[[-24 -39 -47]
 [  7  48  10]
 [ 20 -27 -32]
 [-28 -48 -63]
 [-41 -45  92]]
->
[-24  48 -32]

[[ -89   60]
 [ -12 -103]
 [   4   27]]
->
[ -89 -103]

[[  2   1   1   3  13]
 [ -1   3  -1  -4 -89]
 [  0  -1   0  -5  18]
 [ -4  -1   0   6  34]
 [  1  -2   1   1 -61]]
->
[  2   3   0   6 -61]

[[-94  60]
 [  5  10]
 [ 40  -3]
 [ 51   9]
 [-50  89]]
->
[-94  10]

[[  9   1 -67]
 [ 13 -84 -79]
 [ 16 -76 -95]
 [-31 -24  50]
 [ 47  57  66]]
->
[  9 -84 -95]

[[  -6  -48   75   34   -4]
 [  95   26   33  -41   -3]
 [  39   28  -15  -29    0]
 [ -28  -50   60   42   -1]
 [ -72   30 -108   -3    6]]
->
[ -6  26 -15  42   6]
---
[[-26  -8 -24]
 [ 59  -1  50]
 [-63  -1  29]
 [-16  -1 -41]
 [-18 -18 -69]
 [ 90 -15  24]
 [-15 -14  26]
 [  3  11 -50]
 [ 25  18 -15]]
->
[[ -8 -24 -26]
 [ -1  50  59]
 [ -1  29 -63]
 [ -1 -41 -16]
 [-18 -69 -18]
 [-15  24  90]
 [-14  26 -15]
 [ 11 -50   3]
 [ 18 -15  25]]

[[  6   4 -36  11  11 -14]
 [-58   2  28 -11   3  10]
 [ 11   6  -2  37  -2  37]
 [ 23  12 -24 -60 -16  29]
 [ 18   0  34   1 -56 -32]
 [ -1  -2 -96  25 -27 -42]
 [-39  15   9 -72  10  -3]
 [ -9  19  60  -7 -26  38]
 [ -7 -14 -48 -37 -11  23]
 [  2  -7  14   6 -58 106]]
->
[[  4 -36  11  11 -14   6]
 [  2  28 -11   3  10 -58]
 [  6  -2  37  -2  37  11]
 [ 12 -24 -60 -16  29  23]
 [  0  34   1 -56 -32  18]
 [ -2 -96  25 -27 -42  -1]
 [ 15   9 -72  10  -3 -39]
 [ 19  60  -7 -26  38  -9]
 [-14 -48 -37 -11  23  -7]
 [ -7  14   6 -58 106   2]]

[[ -1   8  -5  -6 -11  15   1]
 [ 16 -22 -37 -31 -81  85   9]
 [  1  -7   4   2   8  -5  -1]]
->
[[  8  -5  -6 -11  15   1  -1]
 [-22 -37 -31 -81  85   9  16]
 [ -7   4   2   8  -5  -1   1]]

[[-10 -47  61  67  17  46  72 -68 -22]
 [-70  44 -52 -18 -70   3 -87  25  13]
 [  8 -85  83  13 -15 -37  69 -40  -5]
 [-53 -96  74 -27  54 -50  82  37  35]]
->
[[-47  61  67  17  46  72 -68 -22 -10]
 [ 44 -52 -18 -70   3 -87  25  13 -70]
 [-85  83  13 -15 -37  69 -40  -5   8]
 [-96  74 -27  54 -50  82  37  35 -53]]

[[-88  40  20  17]
 [-59   4 -19   0]
 [-14  25 -62 -86]
 [ 67 -20 -35 -41]
 [ 19  44  -7 -35]
 [ 13 -36 -24 -66]
 [ 16  36 -40 -40]
 [ 48 -47  37  57]
 [102 -40 -18 -33]
 [-62 -48 -43 -57]
 [-23  51 -34 -53]
 [ 30  -6  27  22]]
->
[[ 40  20  17 -88]
 [  4 -19   0 -59]
 [ 25 -62 -86 -14]
 [-20 -35 -41  67]
 [ 44  -7 -35  19]
 [-36 -24 -66  13]
 [ 36 -40 -40  16]
 [-47  37  57  48]
 [-40 -18 -33 102]
 [-48 -43 -57 -62]
 [ 51 -34 -53 -23]
 [ -6  27  22  30]]

[[-10 -16 -46  -5 -15  -5 -31  43   9 -15 -38]
 [-63 -25   8  60   7  19  21  11  79   9  -3]]
->
[[-16 -46  -5 -15  -5 -31  43   9 -15 -38 -10]
 [-25   8  60   7  19  21  11  79   9  -3 -63]]
---
[[-90  35  -7]
 [  9  56 -65]
 [ 33  52 -22]]
->
[-90  56 -22]

[[ 21   9]
 [-34   9]
 [  0   0]
 [ 11  -3]
 [ 26  79]]
->
[21  9]

[[ 12  23  40 -68   2]
 [-54  47 -27  19 -79]
 [ -8  10 -35 -36  -8]
 [-25 -50  -6  38  13]]
->
[ 12  47 -35  38]

[[-93  84]
 [-77  62]
 [ 72  -3]]
->
[-93  62]

[[-63   9  41   9 -61]
 [-69 -23  38  29 -78]
 [-72 -33  37  36 -82]]
->
[-63 -23  37]

[[-24   0   2 -91]
 [  7  -3 -26  77]
 [ -1   6  14 -54]
 [-19   4   7 -86]
 [  3  -2 -33  71]]
->
[-24  -3  14 -86]

[[-26 -25  39 -18  -6]
 [ 25  54  23  -9  18]
 [ 19  67  72 -22  33]
 [-17 -75   3  12 -11]
 [ 11  97  90  31  62]]
->
[-26  54  72  12  62]

[[ 51  -8  29]
 [ 83 -57  24]
 [ 60 -55  10]
 [  3  14  10]]
->
[ 51 -57  10]

[[ 11  42  82  24]
 [-12 -16  -5  -7]
 [-12   3  38   8]
 [ 55  23   9   8]
 [ -1 -16  -5  -7]]
->
[ 11 -16  38   8]
